Below is a small trained network, with its code and all its weights. Each question gives an input and a class and asks what happens when units are switched off, that is, made to give their printed mean instead of their output.

import numpy as np


def w(rows, s, z=0):
    codes = np.array(rows[::2]) - 128.0
    scale = np.full(codes.shape[1], s)
    scale[-1] = z or s
    return codes * scale


def norm(h):
    return h / np.sqrt((h * h).mean(-1, keepdims=True) + 1e-5)


def f(y):
    return np.maximum(y, 0)


def log_softmax(a):
    a = a - a.max(-1, keepdims=True)
    return a - np.log(np.exp(a).sum(-1, keepdims=True))


def net(x, mask):
    res = np.array(x, float).reshape(1, 5) / 4 @ E
    u = 0
    for l in range(4):
        y = f(norm(res) @ A[l][:, :-1].T + A[l][:, -1])
        res = res + np.where(mask[u : u + 6], y, B[l][:, -1]) @ B[l][:, :-1]
        u += 6
    return log_softmax(norm(res)[-1] @ U[:, :-1].T + U[:, -1])


A, B = {}, {}
E = w([
[127,133,214,206,25,252],'x0',
[140,186,104,110,77,167],'x1',
[143,255,193,117,175,146],'x2',
[167,120,235,5,128,139],'x3',
[225,117,143,162,61,57],'x4',
],0.01)
A[0] = w([
[196,67,106,209,143,110,1],'L0N0',
[100,141,214,179,114,163,17],'L0N1',
[102,139,32,54,133,66,99],'L0N2',
[157,78,154,67,163,59,32],'L0N3',
[62,244,138,201,246,72,126],'L0N4',
[172,126,154,32,79,130,4],'L0N5',
],0.011,0.006)
B[0] = w([
[119,146,145,179,60,83,163],'L0N0',
[135,181,81,130,82,248,165],'L0N1',
[101,185,89,94,73,107,233],'L0N2',
[95,111,131,67,78,104,185],'L0N3',
[204,114,81,159,198,191,253],'L0N4',
[213,146,197,166,183,107,161],'L0N5',
],0.012,0.0074)
A[1] = w([
[146,87,38,102,198,81,185],'L1N0',
[33,18,63,90,166,118,122],'L1N1',
[185,101,150,21,157,63,211],'L1N2',
[152,120,144,252,89,64,3],'L1N3',
[159,83,229,85,159,121,34],'L1N4',
[52,22,97,116,81,135,68],'L1N5',
],0.011,0.0059)
B[1] = w([
[48,128,154,99,87,141,255],'L1N0',
[120,43,151,112,182,166,199],'L1N1',
[67,121,155,159,150,36,250],'L1N2',
[196,6,91,155,55,100,169],'L1N3',
[149,129,201,163,229,120,158],'L1N4',
[59,111,143,210,190,192,174],'L1N5',
],0.013,0.0081)
A[2] = w([
[157,174,73,77,123,148,48],'L2N0',
[75,167,46,209,131,172,68],'L2N1',
[111,188,16,43,158,87,84],'L2N2',
[117,80,154,129,68,205,157],'L2N3',
[108,193,96,76,172,140,1],'L2N4',
[206,159,251,93,139,106,32],'L2N5',
],0.011,0.0083)
B[2] = w([
[127,116,110,39,154,94,143],'L2N0',
[159,74,153,109,187,162,233],'L2N1',
[130,147,9,56,97,90,225],'L2N2',
[112,109,131,114,76,105,254],'L2N3',
[121,103,42,15,168,160,148],'L2N4',
[208,110,247,24,193,41,185],'L2N5',
],0.013,0.0056)
A[3] = w([
[127,179,194,69,64,196,87],'L3N0',
[187,247,178,222,217,142,198],'L3N1',
[131,191,181,130,146,159,253],'L3N2',
[105,54,148,110,147,55,209],'L3N3',
[87,234,49,160,223,148,80],'L3N4',
[108,161,228,158,64,183,10],'L3N5',
],0.013,0.0041)
B[3] = w([
[118,208,146,52,64,111,182],'L3N0',
[174,106,128,232,171,189,203],'L3N1',
[170,139,129,184,108,105,193],'L3N2',
[134,180,173,157,133,165,254],'L3N3',
[248,71,67,103,164,174,196],'L3N4',
[128,235,100,58,83,119,175],'L3N5',
],0.014,0.009)
U = w([
[165,42,79,228,7,65,75],'0',
[212,192,251,117,218,53,132],'1',
[43,185,97,79,95,11,131],'2',
[24,51,196,113,216,77,117],'3',
[29,32,121,204,141,227,37],'4',
[175,247,176,59,34,185,121],'5',
[235,141,94,232,191,232,136],'6',
[151,111,20,43,231,158,253],'7',
],0.02,0.0058)

Each question gives the input, the list of numbers given to net, and the class t.
The units are the neurons (one row each of A and B). Each row of codes is followed by its name. A weight is (code - 128) times the scale printed after its matrix; where a second scale follows, it is the last column's (A, B and U).
mask holds one flag per neuron, layer by layer. A switched-off neuron (its flag False) gives its mean, the last column of its row in B, instead of its output. The means were averaged over made-up inputs and are rounded, as every weight is.
A unit's drop is (log p(t) with every unit on - log p(t) with that unit switched off) / (log p(t) with every unit on - log p(t) with every unit switched off).
The circuit of an input: a set's keep is (log p(t) with only the set's units on - log p(t) with every unit switched off) / (log p(t) with every unit on - log p(t) with every unit switched off). Starting from the 12 units with the biggest drops (on a tie, the unit counted first), units are removed one at a time, each time the one whose removal leaves the highest keep (on an exact tie, the one counted first), for as long as the keep stays at least 0.8.
circuit, biggest first: the units of the circuit, biggest drop first
most important unit: the unit with the biggest drop
k most important neurons of layer l: the k neurons of layer l with the biggest drops, biggest first
drop of u: that unit's drop, to one decimal
input [-6,-1,0,6,-8], class 3: circuit, biggest first -> [L1N2]
input [-4,-8,4,3,-3], class 3: 2 most important neurons of layer 0 -> [L0N3, L0N5]
input [-8,-5,1,6,-7], class 3: 2 most important neurons of layer 1 -> [L1N2, L1N1]
input [5,-6,6,2,6], class 5: 2 most important neurons of layer 0 -> [L0N1, L0N5]
input [-4,-8,-7,-3,1], class 3: 3 most important neurons of layer 3 -> [L3N1, L3N4, L3N2]
input [3,7,-5,2,-6], class 4: 4 most important neurons of layer 0 -> [L0N2, L0N1, L0N5, L0N0]
input [2,-8,-7,7,8], class 1: 2 most important neurons of layer 1 -> [L1N4, L1N0]
input [-8,-8,-4,-1,7], class 3: 3 most important neurons of layer 1 -> [L1N1, L1N5, L1N2]
input [-5,-7,5,2,4], class 2: 3 most important neurons of layer 1 -> [L1N0, L1N1, L1N5]
input [4,-7,7,1,3], class 6: 3 most important neurons of layer 0 -> [L0N4, L0N3, L0N2]
input [5,-6,7,3,-8], class 6: 3 most important neurons of layer 0 -> [L0N4, L0N3, L0N2]
input [-2,2,4,-1,0], class 7: 2 most important neurons of layer 1 -> [L1N5, L1N0]
input [-6,-3,-3,-2,7], class 2: 2 most important neurons of layer 0 -> [L0N2, L0N3]
input [-2,-4,8,1,1], class 6: most important unit -> L0N4
input [-3,5,5,6,-4], class 1: drop of L2N5 -> 1.0
input [-3,8,5,2,7], class 1: drop of L2N5 -> 0.3
input [-7,-6,-8,4,-4], class 3: drop of L1N1 -> 0.1
